Here is a tiny trained network, its code and every weight. The questions are about switching its units off for an input and a target symbol, where a switched-off unit gives its printed mean instead of its output.

import numpy as np


def w(rows, s, z=0):
    codes = np.array(rows[::2]) - 128.0
    scale = np.full(codes.shape[1], s)
    scale[-1] = z or s
    return codes * scale


def norm(h):
    return h / np.sqrt((h * h).mean(-1, keepdims=True) + 1e-5)


def f(y):
    return np.maximum(y, 0)


def softmax(a):
    e = np.exp(a - a.max(-1, keepdims=True))
    return e / e.sum(-1, keepdims=True)


def log_softmax(a):
    a = a - a.max(-1, keepdims=True)
    return a - np.log(np.exp(a).sum(-1, keepdims=True))


def net(x, mask):
    ids = ['αεθμξφω'.index(c) for c in x.split()]
    T = len(ids)
    res = E[ids] + P[:T]
    r = norm(res)
    for j in range(3):
        rows = slice(3 * j, 3 * j + 3)
        q, k, v = (r @ M[0][rows].T for M in (Q, K, V))
        z = softmax(np.where(np.tri(T) > 0, q @ k.T / 3**0.5, -1e9)) @ v
        o = O[0][rows]
        res = res + np.where(mask[j], z, o[:, -1]) @ o[:, :-1]
    y = f(norm(res) @ A[0][:, :-1].T + A[0][:, -1])
    res = res + np.where(mask[3:19], y, B[0][:, -1]) @ B[0][:, :-1]
    return log_softmax(norm(res)[-1] @ U[:, :-1].T + U[:, -1])


Q, K, V, O, A, B = {}, {}, {}, {}, {}, {}
E = w([
[147,105,117],'α',
[152,89,119],'ε',
[108,131,70],'θ',
[218,75,3],'μ',
[143,117,104],'ξ',
[127,86,115],'φ',
[112,121,126],'ω',
],0.0043)
P = w([
[116,167,164],'0',
[125,156,4],'1',
[227,96,102],'2',
[219,101,117],'3',
[205,101,126],'4',
[204,106,128],'5',
[192,115,137],'6',
[184,116,136],'7',
[184,118,137],'8',
[193,124,139],'9',
],0.003)
Q[0] = w([
[200,118,147],'H0',
[162,98,253],'H0',
[119,185,251],'H0',
[47,190,212],'H1',
[205,86,10],'H1',
[88,151,148],'H1',
[22,123,193],'H2',
[52,198,171],'H2',
[217,161,82],'H2',
],0.0051)
K[0] = w([
[123,184,209],'H0',
[75,198,119],'H0',
[75,168,82],'H0',
[205,117,49],'H1',
[49,138,138],'H1',
[170,105,103],'H1',
[252,66,20],'H2',
[154,54,138],'H2',
[3,146,170],'H2',
],0.0056)
V[0] = w([
[87,19,154],'H0',
[30,85,147],'H0',
[199,118,145],'H0',
[55,68,170],'H1',
[197,122,100],'H1',
[20,95,102],'H1',
[151,253,126],'H2',
[221,45,93],'H2',
[235,228,122],'H2',
],0.005)
O[0] = w([
[149,208,204,148],'H0',
[160,148,144,2],'H0',
[71,124,136,231],'H0',
[148,213,182,94],'H1',
[143,104,96,186],'H1',
[163,168,217,101],'H1',
[50,46,113,110],'H2',
[253,96,118,182],'H2',
[101,37,66,134],'H2',
],0.0042,0.002)
A[0] = w([
[140,125,61,182],'N0',
[72,86,155,191],'N1',
[140,57,135,135],'N2',
[154,75,126,153],'N3',
[153,151,81,101],'N4',
[201,85,35,171],'N5',
[53,177,70,181],'N6',
[110,38,83,210],'N7',
[161,102,43,191],'N8',
[135,87,224,239],'N9',
[155,207,70,230],'N10',
[63,173,149,77],'N11',
[110,139,66,17],'N12',
[156,153,73,87],'N13',
[195,110,94,58],'N14',
[143,167,254,250],'N15',
],0.0042,0.0016)
B[0] = w([
[130,125,195,192],'N0',
[102,162,142,173],'N1',
[107,169,112,185],'N2',
[125,157,153,185],'N3',
[121,80,192,146],'N4',
[97,131,168,253],'N5',
[164,131,158,163],'N6',
[123,163,160,253],'N7',
[111,131,174,228],'N8',
[113,228,110,165],'N9',
[242,116,150,176],'N10',
[97,138,105,140],'N11',
[134,130,148,136],'N12',
[138,95,175,147],'N13',
[83,144,165,170],'N14',
[138,157,2,175],'N15',
],0.0041,0.0039)
U = w([
[126,55,122,199],'α',
[218,108,215,204],'ε',
[69,118,183,79],'θ',
[209,82,64,1],'μ',
[85,52,27,53],'ξ',
[252,254,119,121],'φ',
[51,251,134,164],'ω',
],0.0076,0.0028)

Each question gives the input, a string of symbols that net reads in full, and the target symbol t.
The units are the heads (3 rows each of Q, K, V and O) and the neurons (one row each of A and B). Each row of codes is followed by its name. A weight is (code - 128) times the scale printed after its matrix; where a second scale follows, it is the last column's (O, A, B and U).
mask holds one flag per unit, heads first, then neurons. A switched-off unit (its flag False) gives its mean, the last column of its rows in O or B, instead of its output. The means were averaged over made-up inputs and are rounded, as every weight is.
A unit's drop is (log p(t) with every unit on - log p(t) with that unit switched off) / (log p(t) with every unit on - log p(t) with every unit switched off).
The circuit of an input: a set's keep is (log p(t) with only the set's units on - log p(t) with every unit switched off) / (log p(t) with every unit on - log p(t) with every unit switched off). Starting from the 12 units with the biggest drops (on a tie, the unit counted first), units are removed one at a time, each time the one whose removal leaves the highest keep (on an exact tie, the one counted first), for as long as the keep stays at least 0.8.
units of the circuit, in order: the units of the circuit, biggest drop first
which heads matter: for each layer, one digit per head in row order, 1 if its drop is at least 0.15 and else 0, layers parted by /
drop when u is switched off: that unit's drop, to one decimal
input ω ε φ ε ω φ ξ, target ω: which heads matter -> 001
input θ θ θ ω ε α, target θ: units of the circuit, in order -> H2, N10
input ξ μ ε θ φ μ ξ, target ξ: which heads matter -> 001
input ξ φ ξ μ ω ε, target α: which heads matter -> 000
input α α ω ε ε, target α: units of the circuit, in order -> H1, H0
input ξ ξ ε ω ω ω ω μ θ μ, target ξ: which heads matter -> 011
input ω ξ ω, target ω: units of the circuit, in order -> H2
input α ε φ φ φ ξ μ ξ θ, target α: which heads matter -> 010
input ω ξ φ, target ω: units of the circuit, in order -> H2, H1
input ξ φ φ ω ε ω, target ξ: which heads matter -> 011
input α ξ ω ω θ, target α: which heads matter -> 000
input α ξ θ α ω, target α: which heads matter -> 011
input θ α ω, target θ: drop when N11 is switched off -> 0.0
input φ ξ ξ ω ε ξ φ α φ, target φ: units of the circuit, in order -> H2
input ξ ξ ω ε α, target ξ: drop when H1 is switched off -> 0.1
input θ ξ α, target θ: drop when H2 is switched off -> 0.5
